Below are the code and all the weights of a small trained network. Each question names an input and a class and asks about switching units off, where a switched-off unit gives its printed mean instead of its output.

import numpy as np


def w(rows, s, z=0):
    codes = np.array(rows[::2]) - 128.0
    scale = np.full(codes.shape[1], s)
    scale[-1] = z or s
    return codes * scale


def f(y):
    return y / 2 * (1 + np.tanh(0.7978845608 * (y + 0.044715 * y**3)))


def log_softmax(a):
    a = a - a.max(-1, keepdims=True)
    return a - np.log(np.exp(a).sum(-1, keepdims=True))


def net(x, mask):
    res = np.array(x, float).reshape(1, 7) / 4 @ E
    y = f(res @ A[0][:, :-1].T + A[0][:, -1])
    res = res + np.where(mask, y, B[0][:, -1]) @ B[0][:, :-1]
    return log_softmax(res[-1] @ U[:, :-1].T + U[:, -1])


A, B = {}, {}
E = w([
[61,141,162,43],'x0',
[64,132,163,161],'x1',
[126,88,165,149],'x2',
[113,156,88,89],'x3',
[148,133,204,64],'x4',
[124,129,63,113],'x5',
[142,2,146,88],'x6',
],0.0078)
A[0] = w([
[139,161,108,81,57],'N0',
[165,87,132,167,118],'N1',
[138,120,111,127,117],'N2',
[132,100,94,110,72],'N3',
[186,89,54,169,104],'N4',
[97,113,147,160,151],'N5',
[122,95,151,93,67],'N6',
[133,128,135,135,98],'N7',
[125,162,123,137,4],'N8',
[160,149,148,135,91],'N9',
[133,96,116,138,137],'N10',
[134,102,124,114,78],'N11',
[148,64,140,68,140],'N12',
[191,86,44,174,111],'N13',
[141,191,115,142,90],'N14',
[133,144,120,113,113],'N15',
[107,119,105,133,99],'N16',
[3,107,43,158,152],'N17',
[116,158,41,52,100],'N18',
[141,214,31,131,150],'N19',
[65,115,145,137,188],'N20',
[51,114,69,152,77],'N21',
[181,114,91,158,68],'N22',
[142,156,118,112,100],'N23',
[123,128,175,175,63],'N24',
[119,57,174,47,98],'N25',
[176,124,118,132,171],'N26',
[196,117,63,131,228],'N27',
[125,149,118,97,86],'N28',
[72,156,122,142,104],'N29',
[180,113,116,104,87],'N30',
[109,176,143,98,188],'N31',
[81,153,155,86,161],'N32',
[144,156,143,146,80],'N33',
[153,94,142,90,79],'N34',
[117,94,94,145,107],'N35',
[144,164,141,129,84],'N36',
],0.015,0.0037)
B[0] = w([
[113,115,92,72,150],'N0',
[155,97,147,109,180],'N1',
[130,119,131,124,133],'N2',
[140,104,134,105,145],'N3',
[158,56,155,175,225],'N4',
[130,118,178,103,156],'N5',
[155,137,75,156,166],'N6',
[132,130,131,120,123],'N7',
[140,141,103,125,126],'N8',
[122,141,148,115,132],'N9',
[161,122,128,115,153],'N10',
[150,129,109,123,136],'N11',
[189,131,52,163,228],'N12',
[162,47,162,192,240],'N13',
[112,181,111,138,167],'N14',
[114,128,119,115,131],'N15',
[147,125,132,133,131],'N16',
[251,133,184,194,227],'N17',
[56,81,130,31,208],'N18',
[53,219,155,197,245],'N19',
[102,121,200,161,185],'N20',
[210,140,145,151,173],'N21',
[134,98,131,162,176],'N22',
[109,140,115,109,136],'N23',
[120,108,174,55,151],'N24',
[166,132,6,193,254],'N25',
[110,127,145,155,166],'N26',
[64,81,176,150,233],'N27',
[108,116,112,103,138],'N28',
[104,139,125,168,161],'N29',
[126,143,111,119,158],'N30',
[66,124,131,136,190],'N31',
[82,104,131,170,203],'N32',
[123,149,138,106,131],'N33',
[161,144,64,154,169],'N34',
[175,112,135,115,153],'N35',
[118,150,127,108,135],'N36',
],0.026,0.0079)
U = w([
[103,179,193,179,123],'0',
[38,166,57,23,3],'1',
[172,247,77,214,112],'2',
[114,58,62,168,207],'3',
[164,239,199,103,209],'4',
[206,214,144,94,14],'5',
[3,222,99,149,178],'6',
],0.0058,0.004)

Each question gives the input, the list of numbers given to net, and the class t.
The units are the neurons (one row each of A and B). Each row of codes is followed by its name. A weight is (code - 128) times the scale printed after its matrix; where a second scale follows, it is the last column's (A, B and U).
mask holds one flag per neuron, in row order. A switched-off neuron (its flag False) gives its mean, the last column of its row in B, instead of its output. The means were averaged over made-up inputs and are rounded, as every weight is.
A unit's drop is (log p(t) with every unit on - log p(t) with that unit switched off) / (log p(t) with every unit on - log p(t) with every unit switched off).
The circuit of an input: a set's keep is (log p(t) with only the set's units on - log p(t) with every unit switched off) / (log p(t) with every unit on - log p(t) with every unit switched off). Starting from the 12 units with the biggest drops (on a tie, the unit counted first), units are removed one at a time, each time the one whose removal leaves the highest keep (on an exact tie, the one counted first), for as long as the keep stays at least 0.8.
circuit, biggest first: the units of the circuit, biggest drop first
unit that matters most: the unit with the biggest drop
top k neurons: the k neurons with the biggest drops, biggest first
drop of u: that unit's drop, to one decimal
input [-7,-1,-5,8,-1,0,-1], class 0: unit that matters most : N19
input [-3,1,-7,3,-3,-2,-4], class 6: circuit, biggest first : (N19, N12)
input [5,2,-5,5,-1,3,-1], class 6: circuit, biggest first : (N18, N19)
input [0,5,-4,0,-7,6,5], class 0: circuit, biggest first : (N25, N12)
input [8,1,4,5,7,-8,-1], class 2: top 4 neurons : (N25, N18, N27, N13)
input [-1,-2,-7,4,4,-6,4], class 2: top 4 neurons : (N13, N4, N18, N27)
input [7,6,0,-7,-3,2,-8], class 0: top 4 neurons : (N25, N17, N20, N12)
input [-1,-8,5,7,-3,8,-3], class 0: top 2 neurons : (N19, N13)
input [-2,2,6,3,-5,0,2], class 0: top 3 neurons : (N25, N12, N17)
input [7,-6,6,7,0,6,-2], class 1: top 2 neurons : (N18, N0)
input [-7,2,6,-4,-8,3,-2], class 0: top 2 neurons : (N25, N17)
input [0,6,-2,7,-6,7,2], class 0: top 2 neurons : (N18, N25)
input [7,-5,-7,0,8,-2,5], class 2: top 2 neurons : (N25, N12)
input [-8,0,-8,-3,8,8,-2], class 0: unit that matters most : N13
input [8,-4,-1,0,5,-1,5], class 2: top 3 neurons : (N25, N12, N27)
input [3,-2,-7,8,7,8,2], class 1: drop of N18 : 0.2
input [-7,-2,-5,7,-5,1,-5], class 0: drop of N19 : 0.4
input [-5,7,-8,0,1,-4,-3], class 6: drop of N13 : 0.1
